Here is a tiny trained network, its code and every weight. The questions are about switching its units off for an input and a class, where a switched-off unit gives its printed mean instead of its output.

import numpy as np


def w(rows, s, z=0):
    codes = np.array(rows[::2]) - 128.0
    scale = np.full(codes.shape[1], s)
    scale[-1] = z or s
    return codes * scale


def norm(h):
    return h / np.sqrt((h * h).mean(-1, keepdims=True) + 1e-5)


def f(y):
    return y / 2 * (1 + np.tanh(0.7978845608 * (y + 0.044715 * y**3)))


def log_softmax(a):
    a = a - a.max(-1, keepdims=True)
    return a - np.log(np.exp(a).sum(-1, keepdims=True))


def net(x, mask):
    res = np.array(x, float).reshape(1, 6) / 4 @ E
    u = 0
    for l in range(3):
        y = f(norm(res) @ A[l][:, :-1].T + A[l][:, -1])
        res = res + np.where(mask[u : u + 5], y, B[l][:, -1]) @ B[l][:, :-1]
        u += 5
    return log_softmax(norm(res)[-1] @ U[:, :-1].T + U[:, -1])


A, B = {}, {}
E = w([
[139,151,57,131,180,154,100,142],'x0',
[81,101,150,109,137,110,118,138],'x1',
[162,152,99,203,122,89,254,123],'x2',
[108,96,120,37,157,73,158,146],'x3',
[92,123,91,132,135,202,170,130],'x4',
[149,230,125,150,90,133,156,130],'x5',
],0.0079)
A[0] = w([
[179,72,101,179,131,111,60,126,1],'L0N1',
[170,208,83,78,162,68,151,99,82],'L0N2',
[108,85,154,149,125,64,193,112,75],'L0N3',
[188,2,75,233,222,112,83,111,114],'L0N4',
[120,95,241,217,74,73,117,60,48],'L0N5',
],0.0097,0.0049)
B[0] = w([
[184,176,189,167,78,224,87,131,147],'L0N1',
[88,137,79,74,35,105,141,203,199],'L0N2',
[255,56,141,189,146,157,146,202,199],'L0N3',
[23,161,166,147,183,116,151,234,253],'L0N4',
[7,247,164,58,159,132,124,208,224],'L0N5',
],0.0082,0.0049)
A[1] = w([
[155,196,107,170,88,69,122,53,4],'L1N1',
[155,140,253,129,20,102,108,138,60],'L1N2',
[148,173,147,215,149,178,112,111,89],'L1N3',
[140,67,183,164,155,67,161,62,59],'L1N4',
[138,157,125,197,106,33,111,120,122],'L1N5',
],0.014,0.0044)
B[1] = w([
[136,113,92,61,208,49,213,10,168],'L1N1',
[89,159,191,86,143,131,163,200,238],'L1N2',
[127,167,104,174,130,170,63,75,254],'L1N3',
[91,86,142,160,180,48,172,96,150],'L1N4',
[84,166,191,95,87,191,187,156,167],'L1N5',
],0.013,0.0048)
A[2] = w([
[157,11,103,144,48,96,219,121,2],'L2N1',
[220,240,134,122,84,74,110,141,195],'L2N2',
[214,46,205,180,167,92,146,157,157],'L2N3',
[24,53,18,130,148,160,145,142,86],'L2N4',
[121,44,203,48,125,118,3,125,72],'L2N5',
],0.012,0.00088)
B[2] = w([
[184,71,94,154,110,101,56,125,203],'L2N1',
[86,107,76,167,172,101,141,222,203],'L2N2',
[40,57,173,164,133,148,144,95,200],'L2N3',
[112,185,208,145,101,140,131,167,238],'L2N4',
[252,98,138,65,63,121,128,26,255],'L2N5',
],0.013,0.0062)
U = w([
[121,151,99,209,157,205,38,72,106],'0',
[104,2,174,172,140,103,145,121,43],'1',
[88,169,68,131,173,127,199,49,35],'2',
[200,121,193,41,68,139,87,82,116],'3',
[53,192,179,138,131,147,163,242,253],'4',
[176,112,6,147,96,78,147,178,46],'5',
],0.013,0.0032)

Each question gives the input, the list of numbers given to net, and the class t.
The units are the neurons (one row each of A and B). Each row of codes is followed by its name. A weight is (code - 128) times the scale printed after its matrix; where a second scale follows, it is the last column's (A, B and U).
mask holds one flag per neuron, layer by layer. A switched-off neuron (its flag False) gives its mean, the last column of its row in B, instead of its output. The means were averaged over made-up inputs and are rounded, as every weight is.
A unit's drop is (log p(t) with every unit on - log p(t) with that unit switched off) / (log p(t) with every unit on - log p(t) with every unit switched off).
The circuit of an input: a set's keep is (log p(t) with only the set's units on - log p(t) with every unit switched off) / (log p(t) with every unit on - log p(t) with every unit switched off). Starting from the 12 units with the biggest drops (on a tie, the unit counted first), units are removed one at a time, each time the one whose removal leaves the highest keep (on an exact tie, the one counted first), for as long as the keep stays at least 0.8.
units of the circuit, in order: the units of the circuit, biggest drop first
most important unit: the unit with the biggest drop
k most important neurons: the k neurons with the biggest drops, biggest first
top k neurons in layer l: the k neurons of layer l with the biggest drops, biggest first
drop of u: that unit's drop, to one decimal
input [0,2,0,-1,-4,-7], class 4: units of the circuit, in order => [L0N4]
input [6,-8,3,-2,5,1], class 0: 4 most important neurons => [L1N3 L0N5 L1N2 L1N5]
input [1,-6,-3,-4,2,6], class 0: top 2 neurons in layer 1 => [L1N3 L1N2]
input [2,3,-1,0,-2,-7], class 3: 2 most important neurons => [L2N5 L0N5]
input [1,-6,8,1,-5,-8], class 4: top 2 neurons in layer 1 => [L1N5 L1N1]
input [7,0,6,5,-2,3], class 5: top 2 neurons in layer 2 => [L2N1 L2N3]
input [1,0,7,3,0,-2], class 1: units of the circuit, in order => [L0N3 L2N3]
input [5,0,0,-5,-7,-6], class 4: 3 most important neurons => [L0N4 L2N5 L2N1]
input [3,-6,-5,-4,-8,1], class 4: top 2 neurons in layer 2 => [L2N2 L2N1]
input [0,-6,4,-5,1,1], class 2: units of the circuit, in order => [L1N1 L0N3]
input [5,-1,3,0,3,7], class 5: top 2 neurons in layer 0 => [L0N2 L0N4]
input [3,6,7,0,5,2], class 5: top 2 neurons in layer 2 => [L2N1 L2N3]
input [-2,-6,1,-5,5,6], class 2: 3 most important neurons => [L1N1 L0N4 L0N3]
input [3,-8,-5,5,3,1], class 3: most important unit => L0N4
input [-3,-7,8,-1,6,-1], class 5: top 2 neurons in layer 1 => [L1N3 L1N2]
input [-6,-5,5,-5,6,2], class 0: top 3 neurons in layer 1 => [L1N3 L1N4 L1N2]
input [-4,-3,5,-3,4,1], class 0: top 2 neurons in layer 0 => [L0N2 L0N3]
input [2,4,5,4,2,0], class 1: 2 most important neurons => [L0N3 L2N3]
input [2,-8,8,-7,3,-5], class 0: 2 most important neurons => [L1N3 L0N2]
input [-5,2,6,-3,-6,-7], class 4: units of the circuit, in order => [L0N5]
input [8,-1,-7,2,-5,5], class 5: top 2 neurons in layer 0 => [L0N2 L0N4]
input [1,8,6,-6,5,7], class 2: 2 most important neurons => [L1N1 L0N4]
input [-1,-8,-7,5,3,7], class 5: top 3 neurons in layer 0 => [L0N4 L0N5 L0N1]
input [-6,5,-5,-3,0,-6], class 3: drop of L2N5 => 0.8
